.65 .63 -.02 -.51 -.32 -.48
.31 -.44 .27 .17 .47 .31
-.53 -.29 .55 .46 -.17 .09
.13 -.65 .18 .11 .34 .48
->
.31 -.44 .27 .17 .47 .31
.13 -.65 .18 .11 .34 .48

.70 .22 -.37 -.58 .22 .23 -.09 .62 .39
-.13 -.12 .19 -.15 .16 .32 .40 .02 -.15
.19 -.68 -.32 -.04 -.12 -.22 -.44 .26 .27
->
-.13 -.12 .19 -.15 .16 .32 .40 .02 -.15

.43 -.05 .33
-.08 .05 -.03
-.24 -.23 .37
-.73 -.61 -.52
-.02 .17 .11
-.26 .51 .65
-.31 .12 -.04
-.04 -.25 .30
.57 -.52 .14
-.21 -.05 .36
.15 -.10 .26
->
-.08 .05 -.03
-.73 -.61 -.52
-.26 .51 .65
-.04 -.25 .30
-.21 -.05 .36

-.14 -.01 .03 .30
.42 .40 .21 .72
.28 .29 .09 .29
->
.42 .40 .21 .72

.10 .37 -.29 -.31 -.66
-.11 .53 .03 -.21 -.65
.42 -.15 -.67 -.23 -.20
->
-.11 .53 .03 -.21 -.65

.74 -.08 -.14 .02 .04
-.15 -.26 -.21 .18 .23
-.50 .08 .12 .03 .02
.33 .40 .36 -.03 -.10
.34 -.17 -.19 .08 .13
.36 -.25 -.28 -.01 .02
->
-.15 -.26 -.21 .18 .23
.33 .40 .36 -.03 -.10
.36 -.25 -.28 -.01 .02

.48 .41 -.11 -.30 -.06
.44 .30 -.28 .16 -.37
-.06 -.20 .10 -.16 -.07
-.54 -.61 .28 .32 -.17
.00 .10 .32 -.34 .32
-.08 -.09 -.10 .67 -.15
.02 -.16 .14 -.35 -.04
-.04 .05 .19 .18 .34
-.05 -.15 .00 .24 -.12
.18 .14 -.25 -.31 -.10
.17 .29 .20 -.42 .43
->
.44 .30 -.28 .16 -.37
-.54 -.61 .28 .32 -.17
-.08 -.09 -.10 .67 -.15
-.04 .05 .19 .18 .34
.18 .14 -.25 -.31 -.10

-.61 .62 -.61 .58 .51 -.48 .15 -.52 -.64 .34 .41 .37 .28 .31
-.23 .29 .06 -.23 -.48 .23 .18 .20 -.27 -.07 .54 .12 -.64 .48
.55 -.45 .00 .08 -.13 .02 .34 -.23 .25 -.12 .26 -.32 .52 .25
->
-.23 .29 .06 -.23 -.48 .23 .18 .20 -.27 -.07 .54 .12 -.64 .48

.19 .50 -.06
-.23 -.50 .16
-.32 -.71 .26
.02 -.40 -.20
.15 .54 -.10
.72 .30 .38
-.36 .68 -.41
-.69 .33 -.31
.43 .19 .24
-.14 -.14 -.28
->
-.23 -.50 .16
.02 -.40 -.20
.72 .30 .38
-.69 .33 -.31
-.14 -.14 -.28
---
-.39 -.26 -.19 .51 .57 .12
-.81 -.71 .35 -.03 -.02 .29
.03 -.03 -.15 .13 .23 .40
-.07 -.29 .36 -.24 -.23 .27
.25 .21 -.24 -.45 -.31 .53
->
.25 .21 -.24 -.45 -.31 .53
.03 -.03 -.15 .13 .23 .40
-.07 -.29 .36 -.24 -.23 .27
-.39 -.26 -.19 .51 .57 .12
-.81 -.71 .35 -.03 -.02 .29

.38 .43 -.56 -.02 -.43 -.42 -.61 .05 .29
.45 .53 -.53 -.14 -.41 -.41 -.52 .12 .37
-.26 -.09 -.57 -.29 .29 .30 -.07 .04 -.23
-.47 .09 .56 .46 .01 -.30 -.23 -.32 -.39
.53 .66 -.52 -.11 -.36 -.38 -.59 .15 .35
->
.53 .66 -.52 -.11 -.36 -.38 -.59 .15 .35
.45 .53 -.53 -.14 -.41 -.41 -.52 .12 .37
.38 .43 -.56 -.02 -.43 -.42 -.61 .05 .29
-.26 -.09 -.57 -.29 .29 .30 -.07 .04 -.23
-.47 .09 .56 .46 .01 -.30 -.23 -.32 -.39

-.46 -.32 .52 -.53 .10 -.30 -.25
.27 -.41 -.16 -.31 -.08 .58 -.36
.42 .02 -.12 .70 -.37 .38 .11
.54 .26 -.04 .40 -.55 .28 .16
-.16 .74 -.14 .66 -.51 -.25 .00
.24 -.06 .47 -.15 -.60 .15 -.25
->
.54 .26 -.04 .40 -.55 .28 .16
.42 .02 -.12 .70 -.37 .38 .11
.27 -.41 -.16 -.31 -.08 .58 -.36
.24 -.06 .47 -.15 -.60 .15 -.25
-.16 .74 -.14 .66 -.51 -.25 .00
-.46 -.32 .52 -.53 .10 -.30 -.25

.70 .44 .63 -.80 -.45 .82 -.77 -.26 .37 -.12 .44 -.19 -.81 -.28
.84 -.36 -.04 .68 -.81 -.80 .59 -.70 .22 -.89 -.47 .13 -.27 -.15
.76 -.87 -.47 .15 .82 -.16 -.02 .52 .78 -.05 -.60 -.36 .18 -.75
-.63 .37 .51 -.37 .36 -.82 .57 -.31 .59 .39 -.66 .63 -.21 -.44
->
.84 -.36 -.04 .68 -.81 -.80 .59 -.70 .22 -.89 -.47 .13 -.27 -.15
.76 -.87 -.47 .15 .82 -.16 -.02 .52 .78 -.05 -.60 -.36 .18 -.75
.70 .44 .63 -.80 -.45 .82 -.77 -.26 .37 -.12 .44 -.19 -.81 -.28
-.63 .37 .51 -.37 .36 -.82 .57 -.31 .59 .39 -.66 .63 -.21 -.44

.26 .25 -.88 .63 -.46 .29 -.19 -.56 -.84 .07 -.50 -.61 .40 -.41 -.59
.59 .41 .26 .25 -.88 .63 -.46 .29 -.19 -.56 -.84 .07 -.50 -.61 .40
.63 -.46 .29 -.19 -.56 -.84 .07 -.50 -.61 .40 -.41 -.59 .35 .13 -.44
->
.63 -.46 .29 -.19 -.56 -.84 .07 -.50 -.61 .40 -.41 -.59 .35 .13 -.44
.59 .41 .26 .25 -.88 .63 -.46 .29 -.19 -.56 -.84 .07 -.50 -.61 .40
.26 .25 -.88 .63 -.46 .29 -.19 -.56 -.84 .07 -.50 -.61 .40 -.41 -.59

.05 -.30 .37 -.30 .13 .48 .03 .17 .16 -.46 -.47 .06 -.19 -.68 -.05 -.24
.71 -.05 -.25 .41 .03 .33 .43 .56 .58 -.03 -.11 -.27 .19 .04 -.11 .09
.61 .18 -.47 .44 .13 .16 .69 .46 .12 .20 -.43 -.12 -.67 .32 -.34 -.22
->
.71 -.05 -.25 .41 .03 .33 .43 .56 .58 -.03 -.11 -.27 .19 .04 -.11 .09
.61 .18 -.47 .44 .13 .16 .69 .46 .12 .20 -.43 -.12 -.67 .32 -.34 -.22
.05 -.30 .37 -.30 .13 .48 .03 .17 .16 -.46 -.47 .06 -.19 -.68 -.05 -.24

-.14 -.21 .01
-.57 -.27 .20
.18 .12 .29
-.19 -.06 .35
-.28 -.05 .50
.28 -.15 -.51
.13 .08 .26
.42 .43 -.11
-.33 -.37 -.59
-.70 -.52 -.13
.27 .27 -.08
.03 -.25 -.48
->
.42 .43 -.11
.28 -.15 -.51
.27 .27 -.08
.18 .12 .29
.13 .08 .26
.03 -.25 -.48
-.14 -.21 .01
-.19 -.06 .35
-.28 -.05 .50
-.33 -.37 -.59
-.57 -.27 .20
-.70 -.52 -.13
---
.72 -.39
.08 .26
-.05 -.23
.74 .01
.31 -.13
->
-.39 .08

-.34 .55 -.26 -.14 -.22
-.13 -.12 -.42 -.64 .13
-.28 .72 -.28 .09 -.03
->
-.22 -.64 -.28

.00 -.41
.72 .02
->
-.41 .72

-.14 .01 -.07 -.03
.85 .13 -.78 -.08
.11 .26 .91 .45
->
-.03 -.78 .26

.38 .04 -.44 -.08
.41 .04 -.46 -.08
.71 .04 -.46 -.08
.71 .04 -.46 -.08
.71 .04 -.65 -.08
->
-.08 -.46 .04 .71

.72 -.46 -.81 -.22
.67 -.49 -.87 -.14
.67 -.47 -.59 -.35
.66 -.49 -.75 -.22
->
-.22 -.87 -.47 .66

-.46 -.20 -.36 -.46
.06 -.78 .15 -.60
-.27 -.26 -.19 -.39
->
-.46 .15 -.26
